Below is a small trained network, with its code and all its weights. Each question gives an input and a class and asks what happens when units are switched off, that is, made to give their printed mean instead of their output.

import numpy as np


def w(rows, s, z=0):
    codes = np.array(rows[::2]) - 128.0
    scale = np.full(codes.shape[1], s)
    scale[-1] = z or s
    return codes * scale


def f(y):
    return np.maximum(y, 0)


def log_softmax(a):
    a = a - a.max(-1, keepdims=True)
    return a - np.log(np.exp(a).sum(-1, keepdims=True))


def net(x, mask):
    res = np.array(x, float).reshape(1, 2) / 4 @ E
    y = f(res @ A[0][:, :-1].T + A[0][:, -1])
    res = res + np.where(mask, y, B[0][:, -1]) @ B[0][:, :-1]
    return log_softmax(res[-1] @ U[:, :-1].T + U[:, -1])


A, B = {}, {}
E = w([
[177,113,247,158,252,207],'x0',
[190,26,102,180,4,154],'x1',
],0.015)
A[0] = w([
[128,186,79,124,103,64,210],'neuron 1',
[164,122,94,119,142,107,98],'neuron 2',
[111,99,70,104,70,131,175],'neuron 3',
[75,249,142,92,189,136,231],'neuron 4',
[180,19,113,194,56,169,194],'neuron 5',
[194,120,182,127,174,212,128],'neuron 6',
[162,35,169,175,124,157,49],'neuron 7',
[174,176,219,132,159,142,146],'neuron 8',
[101,186,92,94,126,71,171],'neuron 9',
[83,191,145,66,162,68,254],'neuron 10',
],0.013,0.0073)
B[0] = w([
[147,75,134,40,153,163,209],'neuron 1',
[126,149,141,106,106,122,135],'neuron 2',
[156,189,118,56,109,86,209],'neuron 3',
[62,148,127,132,170,110,255],'neuron 4',
[200,148,139,93,120,127,253],'neuron 5',
[133,82,172,250,195,133,217],'neuron 6',
[162,71,153,140,158,192,185],'neuron 7',
[91,100,161,183,175,104,207],'neuron 8',
[113,127,109,104,104,180,201],'neuron 9',
[36,70,116,73,175,161,230],'neuron 10',
],0.014,0.025)
U = w([
[54,86,82,21,129,187,255],'0',
[1,124,178,233,151,92,180],'1',
[252,168,89,36,79,50,211],'2',
[255,67,161,197,138,248,120],'3',
[113,138,58,177,99,76,38],'4',
[117,171,119,143,94,89,14],'5',
],0.0087,0.003)

Each question gives the input, the list of numbers given to net, and the class t.
The units are the neurons (one row each of A and B). Each row of codes is followed by its name. A weight is (code - 128) times the scale printed after its matrix; where a second scale follows, it is the last column's (A, B and U).
mask holds one flag per neuron, in row order. A switched-off neuron (its flag False) gives its mean, the last column of its row in B, instead of its output. The means were averaged over made-up inputs and are rounded, as every weight is.
A unit's drop is (log p(t) with every unit on - log p(t) with that unit switched off) / (log p(t) with every unit on - log p(t) with every unit switched off).
The circuit of an input: a set's keep is (log p(t) with only the set's units on - log p(t) with every unit switched off) / (log p(t) with every unit on - log p(t) with every unit switched off). Starting from all 10 units, units are removed one at a time, each time the one whose removal leaves the highest keep (on an exact tie, the one counted first), for as long as the keep stays at least 0.8.
circuit, biggest first: the units of the circuit, biggest drop first
most important unit: the unit with the biggest drop
top k neurons: the k neurons with the biggest drops, biggest first
drop of u: that unit's drop, to one decimal
input [1,0], class 1: most important unit -> neuron 5
input [0,2], class 2: circuit, biggest first -> neuron 6; neuron 10
input [0,6], class 2: circuit, biggest first -> neuron 6; neuron 5
input [1,-8], class 1: top 3 neurons -> neuron 4; neuron 8; neuron 5
input [-7,1], class 2: top 3 neurons -> neuron 3; neuron 10; neuron 4
input [4,0], class 1: top 2 neurons -> neuron 5; neuron 1
input [3,1], class 3: top 2 neurons -> neuron 4; neuron 10
input [1,1], class 3: drop of neuron 10 -> 0.2
input [2,2], class 3: drop of neuron 6 -> 0.0
input [1,5], class 3: drop of neuron 7 -> 1.4
input [0,1], class 2: drop of neuron 10 -> 0.4
input [2,0], class 1: top 2 neurons -> neuron 5; neuron 1
